In the rows, zero is written as 128.
Known rows:
nufi: [149 107 135 104 157 119 119 136 130 130  99 160 136 113 124 151 144 122
 161 106 116 139  77 152 165 160 134 170  93 147 116 125 151 136 138 136
 125 128]
trukleki: [125  82 110 101  70 135  95 124 118 128 118 117 143 127 111 136 104 131
  98 105 126 169 142  81 144 109 137 113 128 113 121 135 153 172 151 115
 112 118]
mibra: [167 141 169 129 155 131 131 158 164 134 106 157 153 113 126 136 152 118
 136  78 135 124  99 159 135 183 142 106 115 142  93 136 146 137 146 155
 151 132]
druvus: [137  96 140 117 106 129  91 133 132 136 125 126 148 135 129 123 116 114
 104 117 103 167 137  97 132 104 128 113 109 102 132 130 149 137 140 111
 112 113]
flostu: [158  95 122 125 160 122 107 103 146 155 110 166 152 118 127 116 155 118
 151 124 123 145  78 141 174 190 168 173  96 171 131 142 162 141 121 123
 108 122]
grasko: [132 108 144 109 100 125  76 133 134 133 115 120 154 139 115 122 105  98
 102 101 107 158 139 110 125 114 123 100  99 103 143 129 140 154 144 114
 119 132]
drufolu: [169  67 130 128 150 114 125 156 121 136 115 171 142 112 136 133 163 161
 149 102 170 143  97 125 176 147 177 133 131 164 124 144 178 144 113 149
 110 125]
fladin: [149 107 133 103 156 119 119 136 131 130  98 159 136 115 122 151 143 122
 160 106 116 140  77 152 165 159 136 170  93 148 118 126 150 134 138 136
 124 127]
gugral: [141 121  74 148 164 147 179 106 165 100  70 128 177 114 132 166 126 173
 151 127 136 134  89  98  80 193 172 173 105 134  75 161 178 142 133 112
 175 166]
fugros: [148 105 134 103 163 115 120 141 134 128  94 157 136 121 112 149 142 115
 159 103 120 136  76 151 163 162 136 167  97 150 129 128 145 137 135 131
 122 127]
stemuk: [162 105 139 122 168 123 124 175 122 115 102 168 141 110 122 164 154 142
 154  99 154 143  84 138 151 147 144 133 120 138 122 137 157 138 125 141
 112 121]
kekem: [133  95 137 110 116 124  77 130 122 133 119 129 149 134 128 130 110 102
 114 122  91 169 126 106 133 101 120 130  89  97 148 127 146 135 140 103
 104 114]
fiflil: [133  95 138 111 111 128  76 126 119 134 123 131 148 128 137 132 112 110
 115 125  86 170 128 106 137 100 118 131  87  96 139 124 150 135 141 107
 105 116]
brane: [126 107  80 154 110 161 135  86 148 106 102 102 188 118 164 151  95 174
 108 151 101 169 141  52  55 129 155 137  93  80  76 158 185 142 140  90
 157 153]
riskom: [127  97 183 108  82 152 116 115 134 149 118 122 167 154 110 107 147 133
  94 101 107 172 154 113 148 105 130 141 134 100 149 121 165 132 141 100
 115 123]
benil: [147  96 144 129 123 132  81 163 110 120 128 141 153 123 140 145 123 135
 109 118 123 174 135  93 125  87 126  96 112  85 139 138 159 139 129 114
  92 106]
plozol: [125  95 181 109  95 142 118 129 144 144 107 118 171 171  81 100 143 114
  89  94 117 168 149 111 140 110 133 139 142 104 180 128 151 131 133  87
 113 123]
pono: [151 105 153 119 140 112 162 142 135 150  92 164 164 129 131 166 161 119
 152 124 120 130 100 135 170 192 130 182 139 146 105 158 131 147 152 108
 113  72]
sobrom: [145 110 181  99 108 157 155 102 130 151 110 158 151 110 141 136 186 175
 147  95 119 149 108 158 190 156 140 185 130 145  75 112 187 131 146 146
 136 137]
kodo: [153  55 134 135 110 119  85 153 114 139 135 140 155 133 136 109 130 141
 101 118 144 172 147  81 143  87 162  94 128 115 160 147 171 145 113 115
  89 111]
luflak: [133 107 143 109  99 127  74 130 133 133 117 120 154 135 119 122 104 102
 103 101 106 158 139 111 127 114 122 100  98 103 139 128 142 154 146 116
 119 131]

Facts:
luvon {χ=152, Θ=plage}
telus {χ=827}
flefli {χ=827, Θ=grusku}
brane {χ=827}
botrum {χ=152}
kodo {χ=827, Θ=doski}
gufun {χ=827, Θ=kiskir}
gruste {χ=152, Θ=fefli}
veku {χ=827, Θ=februsan}
gulom {χ=152, Θ=plaki}
brusta {χ=827, Θ=pomas}
lome {χ=827, Θ=zofun}
fugro {χ=152, Θ=veva}
podak {χ=152, Θ=nufi}
stotu {χ=152, Θ=sutrer}
klake {χ=152, Θ=nobok}
pomas {χ=827, Θ=basiman}
druvus {χ=827}
klikli {χ=152, Θ=tranek}
floti {χ=152}
doski {χ=827, Θ=drufolu}
figur {χ=152, Θ=midor}
trukleki {χ=827, Θ=gisik}
gizede {χ=827, Θ=trukleki}
tresos {χ=152}
trutrim {χ=152, Θ=drubu}
digi {χ=827, Θ=skupidin}
skegor {χ=152, Θ=kolodrik}
rapak {χ=152, Θ=brizir}
sutrer {χ=827, Θ=faske}
sobrom {χ=152}
geflan {χ=152, Θ=petru}
pidol {χ=152, Θ=kekem}
nimir {χ=152, Θ=peskur}
rukluk {χ=827, Θ=pono}
stemuk {χ=152, Θ=stista}
vasedras {χ=152, Θ=lome}
skupidin {χ=152, Θ=dazi}
skitak {χ=152, Θ=luflak}
stebafi {χ=827, Θ=fugros}
zopli {χ=827, Θ=klikli}
nostul {χ=827, Θ=nestagur}
gisik {χ=827, Θ=ploklok}
drubu {χ=152, Θ=plostek}
tosi {χ=827, Θ=veku}
gibrim {χ=152, Θ=peplek}
brufin {χ=152, Θ=gofes}
tadanel {χ=152, Θ=repave}
midor {χ=152}
kekem {χ=827, Θ=liplugres}
klirel {χ=152, Θ=brelifer}
dritrok {χ=152}
tregram {χ=827, Θ=stebafi}
mibra {χ=152, Θ=trabon}
bunu {χ=152}
nasto {χ=827, Θ=bolitras}
drozi {χ=152, Θ=fogrogom}
kiskir {χ=152, Θ=trutrim}
kolodrik {χ=827, Θ=skoplugrer}
tregrubul {χ=827, Θ=reflin}
benil {χ=827, Θ=griregrom}
vasum {χ=827, Θ=roskuza}
stelel {χ=152, Θ=floti}
trifakli {χ=827, Θ=vudregrek}
nazek {χ=152, Θ=benil}
brizir {χ=827, Θ=pladudi}
zofun {χ=152, Θ=kastem}
novol {χ=827, Θ=gurem}
lugrir {χ=827, Θ=pozetre}
lustul {χ=152, Θ=telus}
veva {χ=152}
tranek {χ=827, Θ=lostul}
kluvuso {χ=827}
repave {χ=152, Θ=gidrul}
reflin {χ=827}
trobil {χ=152, Θ=ruflik}
stoduk {χ=152, Θ=fiflil}
stovo {χ=152, Θ=skegor}
kegi {χ=152, Θ=botin}
drufolu {χ=152, Θ=klozel}
duklel {χ=827, Θ=stegos}
lostul {χ=152, Θ=tregrubul}
plage {χ=827, Θ=klurodo}
brefor {χ=827, Θ=riskom}
plegrur {χ=827, Θ=ruzo}
duler {χ=152, Θ=peplom}
boples {χ=152, Θ=lugrir}
viras {χ=827, Θ=pudrolam}
skoplugrer {χ=827, Θ=gibrim}
grusku {χ=827, Θ=ronok}
gribre {χ=827, Θ=podak}
kliplu {χ=152, Θ=kluvuso}
gurem {χ=827, Θ=gizede}
griregrom {χ=827, Θ=tadanel}
plinaflo {χ=152, Θ=lokes}
ronok {χ=152, Θ=plegrur}
datren {χ=827, Θ=nasto}
lokes {χ=152, Θ=fleskan}
fiflil {χ=827, Θ=boples}
ploni {χ=152, Θ=zopli}
basiman {χ=152, Θ=tosi}
riskom {χ=827, Θ=stovo}
mekun {χ=152, Θ=gulom}
doska {χ=152, Θ=fedrek}
liplugres {χ=152, Θ=fladin}
brelifer {χ=152, Θ=rigran}
nestagur {χ=152, Θ=kliplu}
klastezim {χ=827, Θ=vebre}
botin {χ=152, Θ=nazek}
vastu {χ=152, Θ=pafer}
kleden {χ=827}
studras {χ=827, Θ=brane}
stibu {χ=827, Θ=doska}
stista {χ=827, Θ=bragubos}
bridra {χ=152, Θ=stotu}
groskil {χ=152, Θ=plinaflo}
bolitras {χ=152, Θ=brusta}
pladigru {χ=152, Θ=datren}
fedrek {χ=827, Θ=brufin}
klatros {χ=827, Θ=duler}
pozetre {χ=827, Θ=tresos}
rigran {χ=152, Θ=lustul}
dukin {χ=152, Θ=trifakli}
tefin {χ=827}
rezokla {χ=152, Θ=klastezim}
skipon {χ=152, Θ=dozir}
plostek {χ=152, Θ=duzilo}
dozir {χ=152, Θ=stelel}
bragubos {χ=152, Θ=kegi}
skogol {χ=152, Θ=dukin}
vudregrek {χ=152, Θ=flefli}
pono {χ=152, Θ=kuda}
stegos {χ=152, Θ=stoduk}
klozel {χ=827, Θ=nimir}
gugral {χ=152, Θ=studras}
fugros {χ=152, Θ=vastu}
gidrul {χ=152}
pafer {χ=827, Θ=pusur}
ruzo {χ=152, Θ=bunu}
grasko {χ=827, Θ=skitak}
februsan {χ=827, Θ=ploni}
klatel {χ=152, Θ=brefor}
pusur {χ=827, Θ=groskil}
fefli {χ=152, Θ=stugriper}
klugrugro {χ=152, Θ=britem}
fladin {χ=152, Θ=gribre}
pudrolam {χ=152, Θ=stemuk}
plomu {χ=827, Θ=kodo}
zepa {χ=152, Θ=flostu}
luflak {χ=827, Θ=vasum}
dreplor {χ=152, Θ=grasko}
nobok {χ=152, Θ=stibu}
dazi {χ=827, Θ=mekun}
britem {χ=152, Θ=klatros}
trabon {χ=827, Θ=trobil}
flevo {χ=152, Θ=klugrugro}
duzilo {χ=827, Θ=duklel}
klurodo {χ=152}
ruflik {χ=152, Θ=mevefi}
stugriper {χ=827, Θ=dritrok}
gofes {χ=152, Θ=nostul}
mevefi {χ=152, Θ=bridra}
lotro {χ=827, Θ=tefin}
triramus {χ=152, Θ=rapak}
peplom {χ=152, Θ=kleden}
petru {χ=152, Θ=mibra}
kastem {χ=827, Θ=skogol}
nufi {χ=152, Θ=gufun}
vebre {χ=152, Θ=pidol}
ploklok {χ=152, Θ=fugro}
pladudi {χ=152, Θ=gruste}
faske {χ=152}
fogrogom {χ=152, Θ=dobebo}
peskur {χ=152}
flitril {χ=152, Θ=lotro}
dobebo {χ=152, Θ=digi}
plozol {χ=827, Θ=klatel}
kuda {χ=152, Θ=klirel}
zetri {χ=152, Θ=dreplor}
flostu {χ=152, Θ=luvon}
roskuza {χ=827, Θ=pladigru}
fleskan {χ=152, Θ=rezokla}
plaki {χ=827}
peplek {χ=152, Θ=sobrom}
tostur {χ=152, Θ=gugral}

Rows:
No name comes twice in this set of rows, the named rows included.
[137  96 158 126  83 129 117 119 113 159 127 141 173 125 173 152 133 128
 111 150  81 167 154  91 148 126 110 147 124  91  95 150 144 145 161  90
  94  59] => telus
[149 118 115 134  97 124  72  96 156 162 152 130 136 121 169 107 112 112
 111 154 104 170 141  73 141 135 118  76 114 123  50 133 142 156 129 124
  89  87] => kleden
[165 108 143 121 150 136 120 154 109 121 118 175 137  85 165 173 160 172
 162 110 138 148  89 138 164 140 139 138 109 132  72 128 177 135 133 158
 114 121] => gidrul
[161  96 124 124 148 132 104  88 135 159 120 170 150 100 155 122 159 136
 158 132 112 151  81 141 183 185 164 177  88 168  98 137 175 142 128 134
 109 123] => klurodo
[133  93 155 128 109 110 122 150 133 149 105 131 177 164 112 139 123  87
 101 134 103 157 147  90 131 137 117 140 140  99 164 164 115 147 149  66
  92  57] => rukluk
[169  66 130 128 147 117 125 153 119 137 117 171 141 109 140 135 164 165
 150 104 168 143  98 126 181 145 176 132 131 163 118 142 180 145 114 152
 109 125] => nimir
[165 139 167 131 167 124 133 171 172 129  96 154 155 131 100 130 148  99
 132  71 144 118  95 159 128 187 144 103 121 146 124 141 133 138 140 144
 150 132] => geflan
[171  67 133 128 138 124 123 141 112 141 126 175 138  92 164 139 168 181
 155 111 158 148 101 126 186 140 175 137 124 160  90 137 192 144 118 161
 110 125] => peskur
[152  52 132 137 121 111  86 164 123 134 127 135 156 149 113 106 126 124
  97 111 153 167 143  80 139  92 164  91 135 118 190 152 159 146 109 106
  88 110] => plomu
[124 110  78 155 121 154 137  99 156 103  92 100 190 132 140 145  92 158
 105 144 108 165 140  52  48 133 157 133 100  83 104 163 174 142 135  80
 155 152] => studras
[135 148 130  69 120 122 153 190 134 104  89 144  89 119  69 204 127 106
 144  75 149 133  83 133 174 157  80 121 165 139  58 116  98 164 178 151
 119  79] => figur
[142  81 127 132 117 130  62  95 136 159 133 137 165 135 138  95 122 103
 106 141  94 176 128  94 146 130 151 135  90 120 157 143 158 141 124  93
  88 109] => plage
[162 102 152 121 157 127 157 134 145 134 118 158 127 104 170 141 159 160
 162 113 105 138  94 142 156 134 141 158 100 139  56 112 175  97 131 162
 153 130] => bunu

Now the same nodes, written a new way:
Known rows:
lokes: [ 76 133 172 130 102  74 120 168 122  96 121 157 106 174  93 164 112 127
 134 135 170 115 158 159 126 126 148 140 158 168 137 108  81  98 150 120
 141  81 182 135 169 131 115 118  85 130 211 138 158 132]
ronok: [113 109 162 145  85  85  99 148 136  66 112 151 144 179 114 173  93 130
 170 154 186 129 181 152  88 106 157 134 152 135 158 164  69 105 141 107
 124  88 177 151 154 127 137 152 132 123 212 139 151 122]
flostu: [102 116 150 136  99  81 113 157 140  82 119 145 136 165 112 166 114 137
 164 134 163 138 164 146  94 117 144 136 155 151 147 136  77 118 139  91
 123  83 195 137 154 126 141 140 121 120 199 148 156 144]
trobil: [ 97 131 167 133 129  85 144 170 122  80  91 131 177 150 119 196 128 139
 150 154 140 144 132 126 112 129 167 155 182 138 137 154  98 103 168  78
 120  97 212 152 144 141 130 145 165 108 192 170 146 156]
lostul: [107 138 146 137  92  86 115 149 148  88 125 165 132 164 115 164 129 128
 177 125 144 134 164 157  94 109 137 148 150 172 144 140  71 105 143  88
 125  93 179 129 138 124 147 148 134 122 206 156 174 144]
trukleki: [105 137 167 132  92  83 109 145 153 114 110 110 126 133  72 145 105 113
 213 173 167 127 162 123 101 110 120  97 171 166 155 145 102 128 150 102
 140 111 190 114 169 103 147 139 140 135 132 147 144 133]
doski: [104 136 169 130  92  85 106 145 151 114 109 111 127 137  73 143 104 113
 212 170 163 126 162 123 104 111 120  97 171 165 154 147 103 123 150 104
 138 114 190 115 170 104 148 138 139 133 132 146 146 130]
druvus: [109 125 165 129  95  83 108 126 149 119 117  98 103 122  61 145 103 116
 224 172 161 121 170 132  99 118 141 108 176 164 147 152 121  90 139 112
 129  97 190 119 142 114 153 149 128 110 114 117 166 143]
brefor: [118 138 174 120  56  62 103 134 164 105 119 110 125 151  83 133  85 123
 211 157 158 105 166 103 105 111 117 104 168 169 143 120 126 124 134  96
 129 141 212 111 175 108 138 143 154 124 137 139 130 138]
fiflil: [112 124 160 115  96  87  88 140 154 105  99 118 114 164  67 141  88  97
 212 178 161 142 140 132 122  88 109  88 189 173 121 162 109 132 142  91
 155 108 190 114 192 139 152 126 122 134 127 140 178 155]
ruzo: [108 110 153 140  93  83 107 148 137  75 118 145 133 167 110 170 104 134
 170 143 173 132 174 151  90 114 156 138 155 143 151 150  78 103 137 100
 121  80 187 144 147 129 141 148 122 115 199 136 159 138]
drozi: [105 118 147 142  98  79 120 159 143  82 121 148 133 156 109 168 116 136
 169 137 170 142 166 147  89 116 145 136 153 154 150 132  74 126 139  88
 126  74 195 134 151 122 140 142 121 124 198 148 153 151]
tregram: [102 136 171 128  92  83 105 143 150 115 110 111 121 140  71 143 102 111
 207 171 163 123 161 126 108 112 121  97 173 168 150 146 106 117 151 108
 141 114 187 114 171 109 145 136 132 132 131 143 150 129]
rigran: [104 118 147 140  98  79 116 158 141  81 120 145 133 160 110 168 115 138
 166 135 168 139 166 145  92 116 146 137 153 152 148 133  78 122 139  89
 124  79 195 136 152 124 140 142 121 121 197 150 154 149]
fefli: [103 117 148 140  97  78 116 158 141  82 120 145 133 160 110 167 115 137
 166 136 169 139 166 146  92 116 146 136 153 151 147 134  77 122 139  89
 124  78 196 136 153 124 140 142 122 121 197 149 154 149]
pladudi: [104 119 147 140  97  78 117 160 141  81 119 146 135 160 111 169 115 138
 166 136 170 139 165 145  92 115 145 135 153 152 148 133  76 126 140  87
 125  79 196 135 154 123 139 142 123 123 199 152 152 149]
gufun: [117 107 177 119 118 107 101 138 162 123 112 123 147 138  64 124  99  83
 233 148 139 126 141 123  85 109 105  90 174 153 168 159  95 123 136 108
 124 102 210 117 171 111 162 122 143 123 146 115 138 137]
novol: [104 135 169 129  93  84 105 143 152 115 110 110 126 137  73 142 104 111
 211 170 162 125 162 124 103 111 120  97 172 165 154 148 104 120 149 105
 138 114 189 116 169 105 149 138 137 131 131 143 147 130]
kliplu: [ 86 120 134 144 100  91  97 156 132  92 117 129 127 169 104 167 117 149
 174 124 164 130 157 160  97 113 149 139 144 137 145 133  79 113 131  91
 110  76 194 136 155 117 148 152 120 102 187 148 165 143]
bragubos: [124 105 139 114 117  58  91 153 148  92 109 139 142 159 118 163 145 172
 175 120 162 153 205 132  92 127 136 142 165 127 139 147  87 104 133 103
 148  80 200 133 148 112 161 116  92 138 199 179 147 130]
veku: [103 165 165 127  81  98 109 132 164 119 124 138 125 136  89 131 127  94
 214 157 122 127 166 139  96 107 104 107 164 210 156 158  89  99 159  98
 134 141 158 102 146 105 163 149 155 133 133 156 186 122]

Rows:
No name comes twice in this set of rows, the named rows included.
[116 118 154 128  63  59 110 147 152  72 128 144 133 176 120 157  95 147
 165 121 160 117 168 126  93 118 143 144 151 156 136 110 101 118 122  82
 113 107 217 133 158 129 131 145 134 110 202 141 142 154] => gibrim
[ 83 109 147 137  91  90 113 159 143  72 133 135 140 160 137 150 118 130
 126 136 145 156 180 137  74 136 138 118 157 185 164 150  67 116 148  80
 103  98 180 133 154 129 149 141 110 110 172 142 185 131] => bolitras
[ 91 117 169 130  91  84 106 149 149 106 114  91 130 133  84 138  97 114
 183 178 168 137 172 110  93 127 121  78 176 170 167 153 103 132 153  99
 126 113 191 117 179 107 148 134 125 125 111 135 149 125] => grasko
[ 75 127 126 150  99  96  87 164 128  97 114 124 131 178 105 167 118 155
 174 117 165 127 149 165 102 108 143 136 135 129 146 129  73 122 130  88
 105  78 192 134 166 109 150 155 125 101 187 160 162 137] => nestagur
[ 93 133 145 135  87  93 115 150 150  82 133 161 136 163 133 153 131 123
 152 126 129 146 174 152  83 121 131 135 152 195 155 150  64 103 148  82
 113 107 167 126 138 127 154 148 127 117 190 153 194 134] => basiman
[ 94 105 149 137  97  81 113 162 138  76 121 133 137 161 119 163 110 139
 146 139 168 145 171 137  86 126 145 125 157 154 155 138  76 126 141  87
 116  82 196 138 161 127 140 137 113 116 186 143 157 142] => dreplor
[100 123 156 135 112  83 127 163 132  81 106 139 154 159 115 179 120 138
 158 143 153 140 151 137 102 122 155 144 168 145 142 144  87 112 152  85
 122  89 203 143 150 132 136 142 140 115 196 158 151 150] => petru
[ 66 131 119 155  99 101  81 167 125 102 111 119 130 183 103 168 121 161
 177 112 166 124 143 171 104 104 141 136 128 121 145 125  70 127 128  84
 101  77 193 133 171 101 153 160 128  97 185 168 161 135] => doska
[108 128 165 123  95  84  99 137 151 112 107 110 114 144  67 142  97 107
 214 175 161 130 157 129 110 104 122  96 180 169 139 155 111 115 145 102
 142 108 188 116 171 121 151 136 128 126 124 135 166 143] => pozetre
[113  88 161 128 124 105 112 154 150  94 123 157 159 161 102 147 112 109
 185 108 141 135 146 144  71 120 130 131 153 138 167 143  66 118 126  97
 105  71 218 139 154 125 152 125 128 110 215 117 139 148] => nufi
[110 163 166 128  84  93 109 134 162 122 117 138 124 138  78 139 123 100
 226 159 135 121 161 139 104 102 109 111 164 192 151 152  94 105 155 102
 141 131 168 105 149 103 157 147 155 137 141 156 170 128] => tranek
[103 137 176 126 106  87 118 143 143 116 100 101 137 128  72 155 109 113
 208 179 150 125 151 118 110 119 136 108 185 160 148 157 118 105 159 102
 133 116 197 123 157 115 146 142 152 120 124 144 149 137] => sutrer
[ 84  93 148 140  97  80 114 166 137  69 125 120 139 158 126 159 105 141
 127 145 171 155 177 128  79 137 146 112 161 159 163 141  75 132 143  83
 107  81 197 139 166 129 141 136 104 112 172 138 159 138] => skitak
[ 98 125 161 133 119  84 133 165 128  81 101 134 162 154 115 185 123 139
 155 148 147 141 144 133 106 126 161 150 174 143 140 149  93 105 158  83
 119  93 207 146 146 137 134 144 149 110 193 161 151 152] => stotu

Now the same nodes, written a new way:
Known rows:
rapak: [118 122 104 115 140 141 131  98 147 129 130 120 121  99 132 134 121 135
 127 107 146 137 119 102 142 153 136 149 116]
stibu: [125 106 117 118 135 136 132 144 105 149 119 143 134 119 138 137 110 130
 123 114 142 146 112 124 130 133 141 115 127]
podak: [122 112 125 110 134 124 130 118 176 123 130 128  99 110 130 132 112 157
 144  78 137 157  96  98 148 151 143 149 113]
plozol: [126 111 112 112 139 132 133 125 123 148 123 136 136  93 137 136 111 120
 130  90 148 144 124 131 144 148 138 124 114]
kiskir: [122 122 118  99 134 129 137  89 174 130 133 131 102  94 135 131 114 153
 137  90 145 154  91  93 147 147 140 148 114]
duler: [118 124 103 115 139 141 131  98 148 129 129 120 123 100 132 134 122 134
 127 105 145 138 118 101 142 153 135 148 116]
lokes: [113 113 101 107 147 112 130  68 174 122 128 142 147 105 122 133 127 116
 111  95 133 133 128 115 127 159 126 145 117]
fogrogom: [121 119 103 113 147 135 131 123 131 125 129 113 106 105 132 134 123 134
 126 113 161 122 116  97 142 160 140 153 110]
stoduk: [119 137  99  87 138 136 145  37 165 139 134 133 127  72 140 132 121 131
 117 115 153 141  99  91 140 144 130 146 119]
skupidin: [124 115 102 111 154 130 131 150 112 120 129 106  88 113 132 133 124 134
 125 120 177 104 113  92 142 169 146 157 103]
grasko: [130 125 108 105 136 122 133 157 120 148 125 119 132  94 135 134 114 117
 133  88 147 139 135 129 146 152 140 106 128]
duklel: [130 123 109  80 139 123 147  83 140 157 129 153 132  66 144 133 112 123
 121 100 157 150 100 117 143 137 135 127 118]
kodo: [128 110 109 109 141 128 133 139 119 147 124 137 132  93 136 136 114 122
 129  93 150 143 124 129 143 146 139 127 115]
figur: [117 129 103 114 138 144 131  99 151 126 128 124 126 101 132 134 122 130
 128 101 143 144 117 101 143 150 135 145 115]
klugrugro: [118 123 104 114 139 141 131  95 149 129 130 120 122  99 132 134 122 134
 127 105 144 138 119 102 142 153 135 148 116]
brufin: [114 117 114 128 129 154 129 105 129 131 123 130 124 140 136 136 116 146
 117 137 134 140 100  94 122 132 139 129 134]
veva: [117 150  95 117 135 161 134 122 151 113 123 138 142 116 134 132 121 112
 129  95 148 161 111  94 146 145 140 129 107]
gizede: [128 109 109 109 143 128 133 144 115 147 124 135 131  94 136 136 114 122
 129  95 152 140 125 128 143 147 139 129 115]
liplugres: [120 106 125 116 137 119 126 123 179 119 129 131 107 117 125 132 115 151
 141  74 132 153 107 106 143 155 141 147 113]
tresos: [117 153  94 114 135 160 135 114 153 115 124 140 143 112 134 132 121 111
 127  95 148 161 108  94 145 144 139 128 108]
trobil: [131 128  53 126 135 147 122  87 141 140 134 142 136  94 121 131 119 145
 140 119 133 149 134 104 150 148 133 179 113]

Rows:
No name comes twice in this set of rows, the named rows included.
[125 106 118 120 133 139 131 147 102 149 118 146 133 127 139 138 110 132
 120 119 140 146 108 123 127 129 142 111 131] => nostul
[126 109 106 105 144 120 134 123 124 146 124 144 144  91 133 136 116 113
 121  94 148 141 127 132 138 148 134 126 117] => stebafi
[129  92 128 111 140 105 128 163 149 136 123 150 123 112 128 134 108 134
 139  62 136 157 116 135 142 150 143 126 112] => kekem
[127 111 108 107 142 126 133 134 122 146 124 141 137  92 135 136 115 118
 126  92 148 145 125 130 141 146 137 125 116] => tregram
[120 125 101 113 146 138 132 127 134 122 128 117 109 108 133 133 123 130
 127 110 160 127 114  96 143 159 140 148 109] => gulom
[114 120  96 106 145 125 132  64 160 127 129 135 144  96 127 134 128 116
 111 107 141 130 127 110 130 156 126 146 117] => vastu
[127 111 111 110 142 128 133 145 126 145 123 137 138  90 137 137 114 121
 131  91 150 146 126 130 144 143 138 130 117] => viras
[118 123 104 113 141 139 131 107 144 127 129 119 116 101 132 134 122 133
 127 106 149 134 118 100 142 154 137 149 114] => drozi
[120 137 100  86 137 136 145  36 167 140 135 135 126  72 140 132 121 133
 117 113 153 142  97  91 141 143 130 148 118] => stegos
[124 104 119 123 132 141 131 147  99 149 117 147 134 132 139 138 109 134
 119 124 140 146 106 123 124 127 143 109 133] => fedrek
[128 120 106  94 140 126 141 104 129 153 126 145 138  78 140 135 114 117
 121  98 154 146 115 124 142 141 135 126 117] => lugrir
[126 111 111 106 141 131 134 134 108 142 123 139 130  96 135 137 114 116
 124  89 145 155 122 126 147 139 139 134 107] => tregrubul

